Here is a tiny trained network, its code and every weight. The questions are about switching its units off for an input and a target symbol, where a switched-off unit gives its printed mean instead of its output.

import numpy as np


def w(rows, s, z=0):
    codes = np.array(rows[::2]) - 128.0
    scale = np.full(codes.shape[1], s)
    scale[-1] = z or s
    return codes * scale


def norm(h):
    return h / np.sqrt((h * h).mean(-1, keepdims=True) + 1e-5)


def f(y):
    return y / 2 * (1 + np.tanh(0.7978845608 * (y + 0.044715 * y**3)))


def softmax(a):
    e = np.exp(a - a.max(-1, keepdims=True))
    return e / e.sum(-1, keepdims=True)


def log_softmax(a):
    a = a - a.max(-1, keepdims=True)
    return a - np.log(np.exp(a).sum(-1, keepdims=True))


def net(x, mask):
    ids = ['ΓΔΘΞΠΦεζηλμτω'.index(c) for c in x.split()]
    T = len(ids)
    res = E[ids] + P[:T]
    u = 0
    for l in range(2):
        r = norm(res)
        for j in range(2):
            rows = slice(2 * j, 2 * j + 2)
            q, k, v = (r @ M[l][rows].T for M in (Q, K, V))
            z = softmax(np.where(np.tri(T) > 0, q @ k.T / 2**0.5, -1e9)) @ v
            o = O[l][rows]
            res = res + np.where(mask[u + j], z, o[:, -1]) @ o[:, :-1]
        u += 2
        y = f(norm(res) @ A[l][:, :-1].T + A[l][:, -1])
        res = res + np.where(mask[u : u + 4], y, B[l][:, -1]) @ B[l][:, :-1]
        u += 4
    return log_softmax(norm(res)[-1] @ U[:, :-1].T + U[:, -1])


Q, K, V, O, A, B = {}, {}, {}, {}, {}, {}
E = w([
[134,137,124],'Γ',
[85,135,62],'Δ',
[214,114,124],'Θ',
[144,142,123],'Ξ',
[112,133,112],'Π',
[134,4,102],'Φ',
[119,139,132],'ε',
[148,133,124],'ζ',
[132,106,30],'η',
[123,152,161],'λ',
[133,144,155],'μ',
[100,164,164],'τ',
[145,141,121],'ω',
],0.03)
P = w([
[110,122,211],'0',
[31,94,100],'1',
[46,93,83],'2',
[99,112,246],'3',
[160,199,115],'4',
[175,145,89],'5',
[179,183,129],'6',
[189,140,167],'7',
[164,176,118],'8',
[164,137,94],'9',
[180,165,168],'10',
[165,174,181],'11',
],0.012)
Q[0] = w([
[174,185,113],'0.h1',
[111,87,166],'0.h1',
[119,173,253],'0.h2',
[83,37,125],'0.h2',
],0.051)
K[0] = w([
[156,201,127],'0.h1',
[86,86,115],'0.h1',
[54,216,170],'0.h2',
[123,2,146],'0.h2',
],0.053)
V[0] = w([
[214,47,165],'0.h1',
[197,254,119],'0.h1',
[158,111,176],'0.h2',
[156,136,122],'0.h2',
],0.034)
O[0] = w([
[98,102,6,57],'0.h1',
[3,139,202,252],'0.h1',
[103,80,71,117],'0.h2',
[81,162,179,123],'0.h2',
],0.023,0.03)
A[0] = w([
[18,158,31,254],'0.n1',
[180,253,58,20],'0.n2',
[143,193,31,90],'0.n3',
[174,88,98,191],'0.n4',
],0.025,0.0022)
B[0] = w([
[44,249,185,254],'0.n1',
[137,205,253,184],'0.n2',
[112,239,109,158],'0.n3',
[62,77,184,182],'0.n4',
],0.022,0.0061)
Q[1] = w([
[216,124,104],'1.h1',
[126,170,254],'1.h1',
[84,113,148],'1.h2',
[242,156,160],'1.h2',
],0.026)
K[1] = w([
[146,122,9],'1.h1',
[4,188,185],'1.h1',
[154,117,83],'1.h2',
[11,90,207],'1.h2',
],0.023)
V[1] = w([
[35,169,119],'1.h1',
[131,91,211],'1.h1',
[150,79,3],'1.h2',
[134,18,165],'1.h2',
],0.059)
O[1] = w([
[76,252,117,247],'1.h1',
[207,119,230,236],'1.h1',
[26,16,84,2],'1.h2',
[73,152,252,138],'1.h2',
],0.037,0.039)
A[1] = w([
[254,103,141,161],'1.n1',
[151,141,6,243],'1.n2',
[69,96,204,148],'1.n3',
[127,132,157,2],'1.n4',
],0.062,0.0071)
B[1] = w([
[44,52,38,248],'1.n1',
[2,45,173,173],'1.n2',
[50,119,55,252],'1.n3',
[178,185,181,173],'1.n4',
],0.061,0.019)
U = w([
[165,139,82,223],'Γ',
[80,93,247,129],'Δ',
[204,147,186,253],'Θ',
[120,96,142,149],'Ξ',
[159,93,145,204],'Π',
[91,155,122,58],'Φ',
[94,141,122,51],'ε',
[58,102,123,203],'ζ',
[119,153,121,4],'η',
[115,117,141,8],'λ',
[123,148,128,2],'μ',
[142,210,78,47],'τ',
[102,174,97,99],'ω',
],0.014,0.0043)

Each question gives the input, a string of symbols that net reads in full, and the target symbol t.
The units are the heads (2 rows each of Q, K, V and O) and the neurons (one row each of A and B). Each row of codes is followed by its name. A weight is (code - 128) times the scale printed after its matrix; where a second scale follows, it is the last column's (O, A, B and U).
mask holds one flag per unit, layer by layer, with each layer's heads first. A switched-off unit (its flag False) gives its mean, the last column of its rows in O or B, instead of its output. The means were averaged over made-up inputs and are rounded, as every weight is.
A unit's drop is (log p(t) with every unit on - log p(t) with that unit switched off) / (log p(t) with every unit on - log p(t) with every unit switched off).
The circuit of an input: a set's keep is (log p(t) with only the set's units on - log p(t) with every unit switched off) / (log p(t) with every unit on - log p(t) with every unit switched off). Starting from all 12 units, units are removed one at a time, each time the one whose removal leaves the highest keep (on an exact tie, the one counted first), for as long as the keep stays at least 0.8.
units of the circuit, in order: the units of the circuit, biggest drop first
most important unit: the unit with the biggest drop
k most important neurons: the k neurons with the biggest drops, biggest first
top k neurons in layer l: the k neurons of layer l with the biggest drops, biggest first
which heads matter: for each layer, one digit per head in row order, 1 if its drop is at least 0.15 and else 0, layers parted by /
drop when u is switched off: that unit's drop, to one decimal
input η τ λ ε, target Γ: 2 most important neurons : (0.n2 1.n1)
input Θ ζ ε Π, target ζ: which heads matter : 10 / 01
input ω τ τ τ τ η, target Θ: units of the circuit, in order : (1.h2)
input Γ τ Φ τ μ λ, target ζ: units of the circuit, in order : (0.h1 1.h2)
input τ τ ε Π, target Θ: units of the circuit, in order : (0.h1 1.h1)
input η τ τ μ, target Γ: 4 most important neurons : (0.n2 1.n1 0.n4 0.n3)
input τ ε λ, target Θ: units of the circuit, in order : (0.h1 1.h1)
input ε λ τ, target Δ: top 3 neurons in layer 0 : (0.n1 0.n4 0.n2)
input Θ ε Ξ, target ζ: units of the circuit, in order : (0.h1 1.h1 1.n1)
input λ τ τ ω, target τ: which heads matter : 11 / 01
input ε μ λ η, target Δ: top 3 neurons in layer 0 : (0.n1 0.n4 0.n2)
input τ ε μ τ Φ τ τ τ ε, target ζ: which heads matter : 10 / 01
input ε τ μ, target Δ: top 2 neurons in layer 0 : (0.n4 0.n1)
input ε τ Γ Γ, target Δ: most important unit : 0.h2
input η Γ τ, target Γ: 3 most important neurons : (1.n1 0.n2 0.n4)
input η τ μ ω, target Γ: which heads matter : 10 / 11
input τ τ Θ, target Θ: 2 most important neurons : (0.n1 1.n3)
input Φ τ μ ε, target ζ: which heads matter : 10 / 00
input τ ε ε η, target Θ: 2 most important neurons : (0.n2 0.n1)
input λ λ η τ Γ Φ, target ζ: most important unit : 0.h1
input ε τ ε, target Δ: 3 most important neurons : (0.n4 0.n1 1.n1)
input η τ ε λ, target Γ: 3 most important neurons : (1.n1 0.n2 0.n3)
input Φ τ τ τ τ λ Γ λ Δ τ τ, target ζ: drop when 1.n3 is switched off : 0.0
input τ Δ λ ε τ τ Φ ε Ξ μ Δ ω, target ζ: drop when 1.h2 is switched off : 1.2
input τ τ τ Ξ, target Θ: drop when 0.n1 is switched off : 0.1
input Θ Θ τ λ, target ζ: drop when 1.h2 is switched off : 1.2
input τ ε ε, target Θ: most important unit : 1.h2
